Here is a tiny trained network, its code and every weight. The questions are about switching its units off for an input and a target symbol, where a switched-off unit gives its printed mean instead of its output.

import numpy as np


def w(rows, s, z=0):
    codes = np.array(rows[::2]) - 128.0
    scale = np.full(codes.shape[1], s)
    scale[-1] = z or s
    return codes * scale


def norm(h):
    return h / np.sqrt((h * h).mean(-1, keepdims=True) + 1e-5)


def f(y):
    return y / 2 * (1 + np.tanh(0.7978845608 * (y + 0.044715 * y**3)))


def softmax(a):
    e = np.exp(a - a.max(-1, keepdims=True))
    return e / e.sum(-1, keepdims=True)


def log_softmax(a):
    a = a - a.max(-1, keepdims=True)
    return a - np.log(np.exp(a).sum(-1, keepdims=True))


def net(x, mask):
    ids = ['βγεζλσφψω'.index(c) for c in x.split()]
    T = len(ids)
    res = E[ids] + P[:T]
    u = 0
    for l in range(2):
        r = norm(res)
        for j in range(2):
            rows = slice(4 * j, 4 * j + 4)
            q, k, v = (r @ M[l][rows].T for M in (Q, K, V))
            z = softmax(np.where(np.tri(T) > 0, q @ k.T / 4**0.5, -1e9)) @ v
            o = O[l][rows]
            res = res + np.where(mask[u + j], z, o[:, -1]) @ o[:, :-1]
        u += 2
        y = f(norm(res) @ A[l][:, :-1].T + A[l][:, -1])
        res = res + np.where(mask[u : u + 4], y, B[l][:, -1]) @ B[l][:, :-1]
        u += 4
    return log_softmax(norm(res)[-1] @ U[:, :-1].T + U[:, -1])


Q, K, V, O, A, B = {}, {}, {}, {}, {}, {}
E = w([
[166,141,124,245,139,66,224],'β',
[95,109,194,96,23,56,185],'γ',
[154,72,130,100,161,175,204],'ε',
[204,170,93,133,141,3,118],'ζ',
[134,86,111,218,156,76,194],'λ',
[133,148,194,158,219,183,80],'σ',
[130,101,136,111,163,199,229],'φ',
[82,119,78,35,180,160,172],'ψ',
[66,65,186,180,145,57,75],'ω',
],0.0054)
P = w([
[219,24,41,236,87,206,193],'0',
[164,53,175,171,190,92,228],'1',
[149,84,187,140,194,83,206],'2',
[130,108,174,113,188,77,186],'3',
[124,133,179,94,177,78,162],'4',
[119,141,185,76,158,82,147],'5',
[87,169,169,73,160,77,118],'6',
[85,188,171,54,144,71,93],'7',
[85,209,169,39,134,71,75],'8',
[75,218,176,15,124,71,31],'9',
[76,228,190,4,111,68,52],'10',
],0.0029)
Q[0] = w([
[121,193,154,169,141,7,169],'0.h1',
[133,129,143,136,110,119,106],'0.h1',
[128,133,141,87,154,126,142],'0.h1',
[122,130,126,153,144,82,139],'0.h1',
[118,166,150,152,136,67,144],'0.h2',
[130,129,121,95,171,147,150],'0.h2',
[120,139,132,158,128,116,111],'0.h2',
[124,135,143,150,116,112,105],'0.h2',
],0.02)
K[0] = w([
[91,193,149,34,86,103,2],'0.h1',
[123,130,204,140,105,86,142],'0.h1',
[197,132,45,175,126,170,29],'0.h1',
[80,174,149,54,148,101,48],'0.h1',
[122,168,164,115,83,50,60],'0.h2',
[182,169,22,181,148,183,105],'0.h2',
[92,98,198,131,143,68,95],'0.h2',
[89,126,206,92,128,78,108],'0.h2',
],0.0077)
V[0] = w([
[169,163,65,124,208,136,138],'0.h1',
[181,222,254,178,50,152,146],'0.h1',
[58,173,160,176,237,219,145],'0.h1',
[110,20,130,122,74,109,166],'0.h1',
[65,196,101,97,126,90,206],'0.h2',
[100,147,104,98,189,184,151],'0.h2',
[135,52,71,89,32,121,153],'0.h2',
[95,72,26,141,144,128,122],'0.h2',
],0.0048)
O[0] = w([
[192,192,89,205,141,119,77,195],'0.h1',
[112,64,4,136,80,85,225,97],'0.h1',
[211,137,148,191,120,196,192,1],'0.h1',
[112,163,179,67,69,123,88,138],'0.h1',
[150,115,60,134,134,166,231,148],'0.h2',
[103,188,26,138,123,105,113,22],'0.h2',
[110,197,172,86,81,81,148,95],'0.h2',
[87,165,118,140,37,120,93,117],'0.h2',
],0.0048,0.003)
A[0] = w([
[93,147,98,72,201,134,45,184],'0.n1',
[175,124,140,190,224,249,27,3],'0.n2',
[143,118,43,174,193,2,89,33],'0.n3',
[76,98,84,65,110,131,198,61],'0.n4',
],0.0055,0.0034)
B[0] = w([
[154,109,155,176,136,142,163,211],'0.n1',
[147,204,255,111,184,103,168,152],'0.n2',
[155,163,95,89,126,42,93,255],'0.n3',
[157,99,164,105,78,140,169,122],'0.n4',
],0.0098,0.0048)
Q[1] = w([
[150,152,133,134,123,160,133],'1.h1',
[156,110,119,58,104,252,162],'1.h1',
[114,149,146,187,144,72,164],'1.h1',
[163,117,92,147,113,162,94],'1.h1',
[88,74,122,49,94,87,160],'1.h2',
[126,90,151,109,152,145,146],'1.h2',
[128,179,160,115,107,126,107],'1.h2',
[162,102,136,231,185,9,125],'1.h2',
],0.012)
K[1] = w([
[120,147,135,167,126,174,104],'1.h1',
[86,133,107,189,16,161,106],'1.h1',
[186,153,125,123,214,105,112],'1.h1',
[101,72,161,152,117,174,131],'1.h1',
[58,65,100,93,101,95,122],'1.h2',
[77,93,181,119,83,145,142],'1.h2',
[149,167,94,170,76,142,52],'1.h2',
[139,123,149,125,253,97,79],'1.h2',
],0.011)
V[1] = w([
[162,123,47,137,146,209,152],'1.h1',
[48,127,121,207,173,124,108],'1.h1',
[165,124,175,218,115,119,52],'1.h1',
[181,187,91,161,158,104,189],'1.h1',
[136,57,111,206,125,126,142],'1.h2',
[3,144,146,139,174,121,137],'1.h2',
[210,157,104,99,97,114,123],'1.h2',
[118,154,78,229,170,89,171],'1.h2',
],0.0055)
O[1] = w([
[65,139,174,142,78,88,172,3],'1.h1',
[143,109,122,57,86,164,190,107],'1.h1',
[81,115,93,4,154,123,102,192],'1.h1',
[136,69,165,134,40,107,65,216],'1.h1',
[55,180,168,115,126,124,77,111],'1.h2',
[142,101,164,174,75,246,142,126],'1.h2',
[165,158,89,93,170,77,138,147],'1.h2',
[100,201,174,69,156,214,154,147],'1.h2',
],0.0049,0.0042)
A[1] = w([
[95,89,84,122,60,113,109,63],'1.n1',
[70,34,161,219,96,195,1,85],'1.n2',
[109,232,150,183,42,100,141,95],'1.n3',
[221,233,78,120,30,251,39,2],'1.n4',
],0.0062)
B[1] = w([
[157,122,213,109,175,119,247,99],'1.n1',
[86,55,126,144,162,144,66,252],'1.n2',
[85,130,95,170,162,146,157,105],'1.n3',
[166,140,109,122,44,181,95,108],'1.n4',
],0.012,0.0027)
U = w([
[113,52,193,87,22,63,218,98],'β',
[234,53,69,240,143,154,205,49],'γ',
[153,160,53,108,148,11,77,182],'ε',
[58,22,134,164,147,155,37,184],'ζ',
[13,197,145,2,112,152,106,36],'λ',
[169,185,254,155,209,142,144,85],'σ',
[1,176,86,204,134,104,203,165],'φ',
[166,171,98,149,19,205,91,224],'ψ',
[143,89,54,25,220,203,195,3],'ω',
],0.0061,0.0022)

Each question gives the input, a string of symbols that net reads in full, and the target symbol t.
The units are the heads (4 rows each of Q, K, V and O) and the neurons (one row each of A and B). Each row of codes is followed by its name. A weight is (code - 128) times the scale printed after its matrix; where a second scale follows, it is the last column's (O, A, B and U).
mask holds one flag per unit, layer by layer, with each layer's heads first. A switched-off unit (its flag False) gives its mean, the last column of its rows in O or B, instead of its output. The means were averaged over made-up inputs and are rounded, as every weight is.
A unit's drop is (log p(t) with every unit on - log p(t) with that unit switched off) / (log p(t) with every unit on - log p(t) with every unit switched off).
The circuit of an input: a set's keep is (log p(t) with only the set's units on - log p(t) with every unit switched off) / (log p(t) with every unit on - log p(t) with every unit switched off). Starting from all 12 units, units are removed one at a time, each time the one whose removal leaves the highest keep (on an exact tie, the one counted first), for as long as the keep stays at least 0.8.
circuit, biggest first: the units of the circuit, biggest drop first
most important unit: the unit with the biggest drop
top k neurons: the k neurons with the biggest drops, biggest first
k most important neurons of layer l: the k neurons of layer l with the biggest drops, biggest first
which heads matter: for each layer, one digit per head in row order, 1 if its drop is at least 0.15 and else 0, layers parted by /
input ω ζ β ω ε γ ψ, target ω: circuit, biggest first -> 1.h1, 0.n3, 0.n2, 1.n2
input β β ω ζ φ φ γ, target β: which heads matter -> 00 / 00
input β ω ζ β γ λ γ φ, target β: top 2 neurons -> 0.n4, 0.n3
input φ β ε β λ σ ζ ε, target φ: which heads matter -> 11 / 10
input ζ β λ β ζ ζ ψ β ζ β ε, target ζ: top 2 neurons -> 0.n3, 0.n2
input ζ φ λ β φ, target ζ: circuit, biggest first -> 0.n3, 0.n2, 1.h2, 1.n2
input ζ ω β ω λ λ, target ζ: which heads matter -> 10 / 00
input γ ζ γ ζ ε ψ λ ψ ζ β ψ, target γ: top 2 neurons -> 0.n3, 0.n1
input β ζ ζ σ β, target γ: circuit, biggest first -> 0.h1
input σ β γ ψ ω ψ φ, target σ: which heads matter -> 01 / 00
input ε β γ λ β ζ φ φ, target ε: circuit, biggest first -> 0.h2, 1.h2, 0.h1
input σ β β ζ ψ σ ε, target σ: circuit, biggest first -> 0.n2, 0.h2, 0.h1
input β ω β β, target ζ: which heads matter -> 10 / 01
input ε σ ε, target ε: 2 most important neurons of layer 0 -> 0.n1, 0.n2
input φ ψ ζ ζ ψ ε, target φ: which heads matter -> 01 / 10
input γ ω ψ, target γ: most important unit -> 1.h1
input γ β ζ β λ ζ γ β λ, target β: which heads matter -> 10 / 00
input ζ ω ψ φ λ λ, target σ: which heads matter -> 10 / 00
input ψ ψ β ζ ε λ ζ ψ ψ, target ψ: circuit, biggest first -> 0.h1, 0.h2, 1.n4, 0.n3
input ω λ ζ β β γ σ ε ζ ω φ, target ω: most important unit -> 1.h1
input ζ ζ ω λ ψ ζ ζ ψ, target ζ: circuit, biggest first -> 0.n3, 0.n2, 1.h2
input φ ε β, target φ: which heads matter -> 11 / 11
input ω ζ β ψ φ ψ, target ω: which heads matter -> 00 / 10
input λ σ ζ ψ, target λ: which heads matter -> 11 / 01
input ε ζ φ ψ ε, target ε: 2 most important neurons of layer 0 -> 0.n2, 0.n1
input σ β ζ β ε, target σ: which heads matter -> 01 / 00
input β ζ γ ζ β ζ ζ ζ ε ε, target β: most important unit -> 0.h1
input β γ ψ β ζ ζ ω φ, target β: top 2 neurons -> 0.n3, 0.n4
input φ β λ ω ζ β ζ ζ σ ζ ψ, target φ: top 4 neurons -> 0.n3, 1.n3, 0.n2, 0.n1
